Below is a small trained network, with its code and all its weights. Each question gives an input and a class and asks what happens when units are switched off, that is, made to give their printed mean instead of their output.

import numpy as np


def w(rows, s, z=0):
    codes = np.array(rows[::2]) - 128.0
    scale = np.full(codes.shape[1], s)
    scale[-1] = z or s
    return codes * scale


def f(y):
    return np.maximum(y, 0)


def log_softmax(a):
    a = a - a.max(-1, keepdims=True)
    return a - np.log(np.exp(a).sum(-1, keepdims=True))


def net(x, mask):
    res = np.array(x, float).reshape(1, 3) / 4 @ E
    y = f(res @ A[0][:, :-1].T + A[0][:, -1])
    res = res + np.where(mask, y, B[0][:, -1]) @ B[0][:, :-1]
    return log_softmax(res[-1] @ U[:, :-1].T + U[:, -1])


A, B = {}, {}
E = w([
[132,114,131,90,171,66,203,172,170],'x0',
[134,200,37,86,69,127,120,162,162],'x1',
[211,84,112,223,131,89,160,8,178],'x2',
],0.012)
A[0] = w([
[110,54,137,62,135,163,128,204,121,110],'N1',
[108,124,109,50,218,52,208,137,138,174],'N2',
[111,199,90,166,78,111,94,151,255,77],'N3',
[158,107,110,177,100,134,184,94,142,204],'N4',
[139,131,216,151,230,161,128,124,83,81],'N5',
[116,124,141,97,104,150,83,175,137,109],'N6',
[70,169,164,61,88,135,112,177,164,88],'N7',
[86,129,177,139,158,97,136,102,93,186],'N8',
[134,137,64,82,62,70,89,127,74,151],'N9',
[146,133,152,149,102,224,86,106,92,182],'N10',
[84,124,146,117,172,130,58,206,84,84],'N11',
[146,111,205,116,156,141,155,129,112,151],'N12',
[152,176,101,118,135,117,107,144,134,99],'N13',
[112,147,177,185,71,133,163,85,179,99],'N14',
[66,125,166,102,122,122,132,151,71,124],'N15',
[155,183,67,142,113,137,153,179,159,89],'N16',
[151,162,159,92,186,55,213,164,154,76],'N17',
[74,104,163,135,184,113,117,105,72,114],'N18',
[204,93,120,138,140,121,154,121,119,70],'N19',
[134,113,174,172,214,133,100,149,84,98],'N20',
[155,148,92,191,126,128,191,93,183,125],'N21',
[117,138,130,98,119,148,118,165,57,134],'N22',
[121,108,71,156,95,102,119,167,136,245],'N23',
[119,192,26,116,101,156,150,93,152,121],'N24',
[135,189,73,139,107,138,149,135,146,81],'N25',
[111,179,107,101,147,117,149,137,43,160],'N26',
[120,152,152,94,170,144,119,161,54,121],'N27',
[105,83,171,131,185,128,115,103,103,107],'N28',
[103,161,99,170,97,143,66,89,22,99],'N29',
[90,126,141,137,114,139,130,167,124,254],'N30',
[86,133,181,82,112,102,127,127,155,110],'N31',
[89,157,132,95,96,160,38,35,80,114],'N32',
],0.01,0.0091)
B[0] = w([
[162,75,182,168,107,154,160,81,139,207],'N1',
[89,114,67,102,248,214,28,101,209,241],'N2',
[87,149,121,140,100,130,197,153,60,196],'N3',
[156,64,162,152,118,114,67,151,62,254],'N4',
[40,161,60,185,103,55,182,158,112,211],'N5',
[156,120,127,184,108,167,113,107,126,184],'N6',
[121,83,137,187,95,140,118,92,114,213],'N7',
[135,194,73,88,131,84,101,191,65,209],'N8',
[94,142,104,112,99,86,105,193,98,200],'N9',
[78,125,76,85,253,145,66,144,171,224],'N10',
[126,98,149,196,119,143,166,98,105,213],'N11',
[124,197,86,104,141,83,158,197,101,202],'N12',
[107,194,113,98,81,126,170,104,117,156],'N13',
[114,123,147,183,124,106,114,85,80,189],'N14',
[155,82,152,186,80,134,114,139,114,201],'N15',
[46,182,108,145,82,107,182,217,78,181],'N16',
[7,57,73,160,148,202,120,76,197,198],'N17',
[105,172,102,108,104,95,183,206,92,193],'N18',
[113,126,141,170,72,166,152,109,115,176],'N19',
[59,150,92,110,44,68,157,157,75,194],'N20',
[189,104,184,202,112,155,111,103,140,233],'N21',
[202,96,158,192,100,125,132,79,121,201],'N22',
[150,159,119,90,149,54,42,155,103,216],'N23',
[113,122,78,168,143,85,142,138,76,214],'N24',
[93,143,92,133,69,134,203,165,77,172],'N25',
[163,104,145,138,103,140,113,144,98,193],'N26',
[175,102,130,175,123,123,153,98,106,201],'N27',
[80,160,137,94,73,92,164,162,87,196],'N28',
[63,97,110,141,211,198,140,94,212,203],'N29',
[211,153,181,96,164,55,37,138,128,225],'N30',
[135,112,125,162,110,146,119,80,126,160],'N31',
[22,93,133,147,222,153,104,107,170,210],'N32',
],0.0074,0.012)
U = w([
[73,173,64,139,77,71,178,210,59,89],'0',
[38,99,85,142,216,213,92,98,225,87],'1',
[213,78,211,252,71,136,141,71,102,81],'2',
[220,156,154,73,185,47,23,187,117,255],'3',
[122,163,164,46,63,144,196,88,182,92],'4',
],0.011,0.01)

Each question gives the input, the list of numbers given to net, and the class t.
The units are the neurons (one row each of A and B). Each row of codes is followed by its name. A weight is (code - 128) times the scale printed after its matrix; where a second scale follows, it is the last column's (A, B and U).
mask holds one flag per neuron, in row order. A switched-off neuron (its flag False) gives its mean, the last column of its row in B, instead of its output. The means were averaged over made-up inputs and are rounded, as every weight is.
A unit's drop is (log p(t) with every unit on - log p(t) with that unit switched off) / (log p(t) with every unit on - log p(t) with every unit switched off).
The circuit of an input: a set's keep is (log p(t) with only the set's units on - log p(t) with every unit switched off) / (log p(t) with every unit on - log p(t) with every unit switched off). Starting from the 12 units with the biggest drops (on a tie, the unit counted first), units are removed one at a time, each time the one whose removal leaves the highest keep (on an exact tie, the one counted first), for as long as the keep stays at least 0.8.
units of the circuit, in order: the units of the circuit, biggest drop first
most important unit: the unit with the biggest drop
k most important neurons: the k neurons with the biggest drops, biggest first
drop when u is switched off: that unit's drop, to one decimal
input [-3,0,-2], class 3: 3 most important neurons => N17, N2, N30
input [-7,1,-6], class 1: units of the circuit, in order => N29
input [-3,-2,3], class 3: 2 most important neurons => N17, N2
input [-5,3,-1], class 1: 2 most important neurons => N29, N32
input [-1,8,8], class 0: 2 most important neurons => N16, N3
input [5,5,7], class 2: 2 most important neurons => N21, N10
input [-7,5,-8], class 2: 2 most important neurons => N22, N2
input [-8,-6,-3], class 1: 3 most important neurons => N29, N10, N32
input [3,-2,-4], class 2: 2 most important neurons => N10, N1
input [7,6,-4], class 1: 2 most important neurons => N2, N17
input [-7,7,7], class 0: 4 most important neurons => N2, N3, N24, N25
input [4,-4,-5], class 2: 2 most important neurons => N1, N10
input [-7,6,-5], class 1: 3 most important neurons => N29, N32, N10
input [8,-3,-5], class 1: units of the circuit, in order => N2
input [-4,-3,-5], class 2: 2 most important neurons => N2, N22
input [5,-1,-1], class 1: 2 most important neurons => N17, N2
input [-7,-6,4], class 1: 3 most important neurons => N10, N29, N32
input [5,-6,-7], class 2: drop when N27 is switched off => 0.2
input [0,-7,7], class 0: drop when N5 is switched off => 0.2
input [-8,-4,-5], class 1: most important unit => N10
input [6,0,-7], class 2: drop when N1 is switched off => 0.2
input [-5,-6,0], class 0: drop when N2 is switched off => 0.1
